Here is a tiny trained network, its code and every weight. The questions are about switching its units off for an input and a class, where a switched-off unit gives its printed mean instead of its output.

import numpy as np


def w(rows, s, z=0):
    codes = np.array(rows[::2]) - 128.0
    scale = np.full(codes.shape[1], s)
    scale[-1] = z or s
    return codes * scale


def f(y):
    return y / 2 * (1 + np.tanh(0.7978845608 * (y + 0.044715 * y**3)))


def log_softmax(a):
    a = a - a.max(-1, keepdims=True)
    return a - np.log(np.exp(a).sum(-1, keepdims=True))


def net(x, mask):
    res = np.array(x, float).reshape(1, 3) / 4 @ E
    y = f(res @ A[0][:, :-1].T + A[0][:, -1])
    res = res + np.where(mask, y, B[0][:, -1]) @ B[0][:, :-1]
    return log_softmax(res[-1] @ U[:, :-1].T + U[:, -1])


A, B = {}, {}
E = w([
[190,78,253,118,172,104,179],'x0',
[46,90,197,141,118,152,92],'x1',
[84,97,84,59,141,163,184],'x2',
],0.012)
A[0] = w([
[161,122,172,106,157,159,162,172],'N1',
[164,57,141,134,128,103,166,75],'N2',
[169,160,108,110,109,108,157,204],'N3',
[207,125,87,100,64,116,168,136],'N4',
[134,125,163,129,200,146,152,143],'N5',
[80,105,179,113,111,145,83,126],'N6',
[170,102,119,101,143,94,142,254],'N7',
[109,64,86,40,154,161,209,75],'N8',
[177,152,158,252,104,90,81,86],'N9',
[190,145,89,117,167,80,147,109],'N10',
[121,149,146,102,165,107,121,71],'N11',
[91,76,107,81,144,175,205,140],'N12',
[167,99,188,93,136,124,132,107],'N13',
[73,140,55,159,104,160,78,141],'N14',
[79,51,126,175,148,117,110,207],'N15',
[161,156,184,86,160,115,112,97],'N16',
],0.012,0.0085)
B[0] = w([
[174,204,50,180,86,102,58,191],'N1',
[90,173,64,81,26,193,85,158],'N2',
[157,99,128,142,182,133,69,201],'N3',
[178,133,199,84,166,146,79,196],'N4',
[187,160,111,148,104,203,77,173],'N5',
[187,141,203,30,229,143,6,187],'N6',
[136,183,125,194,200,125,112,211],'N7',
[80,63,122,107,67,51,107,213],'N8',
[70,51,136,100,21,1,144,218],'N9',
[135,54,228,3,201,168,27,183],'N10',
[134,152,144,58,100,129,144,120],'N11',
[110,76,102,152,88,45,97,211],'N12',
[140,175,109,130,89,168,95,181],'N13',
[152,183,92,140,109,157,45,255],'N14',
[146,138,176,138,229,123,87,199],'N15',
[138,143,79,104,66,120,80,158],'N16',
],0.0087,0.012)
U = w([
[125,65,118,115,56,9,103,129],'0',
[160,119,178,66,201,156,73,113],'1',
[156,213,66,143,61,181,83,103],'2',
[156,148,114,218,209,97,108,250],'3',
[141,135,107,143,116,135,153,104],'4',
[138,88,127,124,125,119,190,107],'5',
[134,89,132,131,136,135,167,102],'6',
[125,137,154,151,143,140,172,107],'7',
],0.016,0.015)

Each question gives the input, the list of numbers given to net, and the class t.
The units are the neurons (one row each of A and B). Each row of codes is followed by its name. A weight is (code - 128) times the scale printed after its matrix; where a second scale follows, it is the last column's (A, B and U).
mask holds one flag per neuron, in row order. A switched-off neuron (its flag False) gives its mean, the last column of its row in B, instead of its output. The means were averaged over made-up inputs and are rounded, as every weight is.
A unit's drop is (log p(t) with every unit on - log p(t) with that unit switched off) / (log p(t) with every unit on - log p(t) with every unit switched off).
The circuit of an input: a set's keep is (log p(t) with only the set's units on - log p(t) with every unit switched off) / (log p(t) with every unit on - log p(t) with every unit switched off). Starting from the 12 units with the biggest drops (on a tie, the unit counted first), units are removed one at a time, each time the one whose removal leaves the highest keep (on an exact tie, the one counted first), for as long as the keep stays at least 0.8.
circuit, biggest first: the units of the circuit, biggest drop first
unit that matters most: the unit with the biggest drop
k most important neurons: the k neurons with the biggest drops, biggest first
drop of u: that unit's drop, to one decimal
input [4,5,5], class 0: unit that matters most -> N12
input [-5,8,-7], class 1: 3 most important neurons -> [N6; N15; N8]
input [3,3,5], class 0: 2 most important neurons -> [N8; N12]
input [-5,-5,-2], class 1: 3 most important neurons -> [N10; N1; N4]
input [2,1,-3], class 3: circuit, biggest first -> [N8; N10]
input [7,-5,4], class 2: 2 most important neurons -> [N1; N2]
input [-8,8,-3], class 1: 3 most important neurons -> [N6; N15; N1]
input [-3,3,3], class 3: 2 most important neurons -> [N9; N10]
input [1,-3,3], class 3: circuit, biggest first -> [N7; N6]
input [4,3,-1], class 2: circuit, biggest first -> [N10; N1; N13]
input [-2,-1,-3], class 3: circuit, biggest first -> [N8; N2]
input [3,-2,-1], class 3: 3 most important neurons -> [N14; N7; N6]
input [-1,3,-1], class 3: 2 most important neurons -> [N10; N4]
input [-2,-7,0], class 1: circuit, biggest first -> [N10]
input [3,3,-2], class 3: circuit, biggest first -> [N10; N8]
input [-8,-8,-2], class 1: 2 most important neurons -> [N10; N4]
input [1,-7,-7], class 0: 2 most important neurons -> [N9; N6]
input [-3,1,-2], class 3: 4 most important neurons -> [N2; N13; N1; N5]
input [-1,-5,6], class 0: 2 most important neurons -> [N8; N12]
input [-4,-6,-5], class 1: unit that matters most -> N10
input [-3,0,3], class 3: 2 most important neurons -> [N9; N2]
input [1,-1,2], class 3: drop of N9 -> 0.8
input [7,-3,-5], class 2: drop of N13 -> 0.1
input [0,-4,-1], class 1: drop of N1 -> 0.2
input [0,1,-1], class 3: drop of N10 -> 0.3
